Below are the code and all the weights of a small trained network. Each question names an input and a class and asks about switching units off, where a switched-off unit gives its printed mean instead of its output.

import numpy as np


def w(rows, s, z=0):
    codes = np.array(rows[::2]) - 128.0
    scale = np.full(codes.shape[1], s)
    scale[-1] = z or s
    return codes * scale


def norm(h):
    return h / np.sqrt((h * h).mean(-1, keepdims=True) + 1e-5)


def f(y):
    return np.maximum(y, 0)


def log_softmax(a):
    a = a - a.max(-1, keepdims=True)
    return a - np.log(np.exp(a).sum(-1, keepdims=True))


def net(x, mask):
    res = np.array(x, float).reshape(1, 4) / 4 @ E
    u = 0
    for l in range(2):
        y = f(norm(res) @ A[l][:, :-1].T + A[l][:, -1])
        res = res + np.where(mask[u : u + 5], y, B[l][:, -1]) @ B[l][:, :-1]
        u += 5
    return log_softmax(norm(res)[-1] @ U[:, :-1].T + U[:, -1])


A, B = {}, {}
E = w([
[180,161,58,180,112,89,254,158,83,150,88,185],'x0',
[171,159,81,131,139,194,73,111,84,74,75,147],'x1',
[203,186,115,139,190,192,161,93,206,96,109,126],'x2',
[121,102,94,153,84,49,117,157,146,155,58,180],'x3',
],0.0095)
A[0] = w([
[44,125,208,45,132,19,120,201,99,140,178,119,85],'0.n0',
[129,178,187,70,134,208,33,233,190,79,167,1,179],'0.n1',
[138,143,40,241,146,53,189,119,110,170,139,238,34],'0.n2',
[189,115,76,169,148,51,181,158,159,201,156,221,255],'0.n3',
[131,151,146,41,197,176,157,96,166,79,104,134,136],'0.n4',
],0.007,0.0023)
B[0] = w([
[94,76,161,156,186,128,138,141,92,212,99,221,223],'0.n0',
[73,116,98,206,156,146,54,69,166,125,198,101,254],'0.n1',
[184,232,186,93,21,153,82,254,160,68,142,39,240],'0.n2',
[113,209,62,216,96,116,161,189,71,88,116,60,246],'0.n3',
[127,128,76,89,101,211,139,166,163,193,89,151,202],'0.n4',
],0.0099,0.0089)
A[1] = w([
[127,84,137,139,66,2,105,209,128,161,148,190,184],'1.n0',
[105,121,99,132,132,26,181,97,101,201,141,170,121],'1.n1',
[87,158,179,142,107,133,34,67,172,68,247,66,1],'1.n2',
[123,94,35,164,74,181,63,136,82,85,184,135,149],'1.n3',
[109,203,192,64,155,152,85,214,71,132,101,175,179],'1.n4',
],0.0075,0.0032)
B[1] = w([
[156,112,178,108,153,125,225,104,97,146,206,117,240],'1.n0',
[134,77,201,88,87,90,120,254,105,150,112,153,171],'1.n1',
[25,45,134,192,160,173,69,25,111,135,95,100,241],'1.n2',
[157,116,115,69,126,123,99,24,203,87,69,177,255],'1.n3',
[119,59,177,81,169,34,115,119,131,156,140,141,225],'1.n4',
],0.01,0.007)
U = w([
[47,45,131,207,178,205,2,14,184,119,165,61,135],'0',
[241,199,95,153,25,84,222,211,109,49,107,60,254],'1',
[182,185,8,67,206,220,164,87,197,99,70,205,80],'2',
[69,13,232,135,134,20,194,200,31,198,191,160,71],'3',
[223,103,152,17,108,80,75,89,91,25,62,218,44],'4',
],0.0088,0.004)

Each question gives the input, the list of numbers given to net, and the class t.
The units are the neurons (one row each of A and B). Each row of codes is followed by its name. A weight is (code - 128) times the scale printed after its matrix; where a second scale follows, it is the last column's (A, B and U).
mask holds one flag per neuron, layer by layer. A switched-off neuron (its flag False) gives its mean, the last column of its row in B, instead of its output. The means were averaged over made-up inputs and are rounded, as every weight is.
A unit's drop is (log p(t) with every unit on - log p(t) with that unit switched off) / (log p(t) with every unit on - log p(t) with every unit switched off).
The circuit of an input: a set's keep is (log p(t) with only the set's units on - log p(t) with every unit switched off) / (log p(t) with every unit on - log p(t) with every unit switched off). Starting from all 10 units, units are removed one at a time, each time the one whose removal leaves the highest keep (on an exact tie, the one counted first), for as long as the keep stays at least 0.8.
units of the circuit, in order: the units of the circuit, biggest drop first
top k neurons: the k neurons with the biggest drops, biggest first
k most important neurons of layer l: the k neurons of layer l with the biggest drops, biggest first
drop of u: that unit's drop, to one decimal
input [5,8,1,-2], class 4: 2 most important neurons of layer 1 => [1.n4; 1.n3]
input [-4,-8,-1,-1], class 3: top 3 neurons => [0.n0; 1.n1; 0.n2]
input [2,2,0,-3], class 2: top 2 neurons => [0.n2; 0.n0]
input [5,-7,-3,0], class 1: units of the circuit, in order => [0.n2]
input [3,4,0,-2], class 4: units of the circuit, in order => [1.n4; 0.n1]
input [1,3,1,-3], class 2: units of the circuit, in order => [0.n4; 1.n2]
input [-1,5,2,7], class 1: top 3 neurons => [0.n1; 0.n0; 1.n2]
input [-2,-3,-2,-2], class 3: 2 most important neurons of layer 0 => [0.n0; 0.n2]
input [5,7,-1,-3], class 4: top 3 neurons => [0.n3; 1.n4; 1.n3]
input [-3,-8,0,-2], class 3: top 4 neurons => [0.n0; 0.n2; 1.n1; 1.n3]
input [1,-7,3,-2], class 1: top 3 neurons => [0.n3; 1.n2; 1.n4]
input [-2,6,-2,3], class 4: top 3 neurons => [0.n1; 1.n3; 0.n2]
input [-2,-4,2,6], class 3: 2 most important neurons of layer 0 => [0.n0; 0.n1]
input [-4,-1,-8,-2], class 3: drop of 0.n0 => 3.3
input [-5,0,-8,0], class 3: drop of 0.n0 => 2.6
input [4,6,8,2], class 1: drop of 0.n1 => 0.2
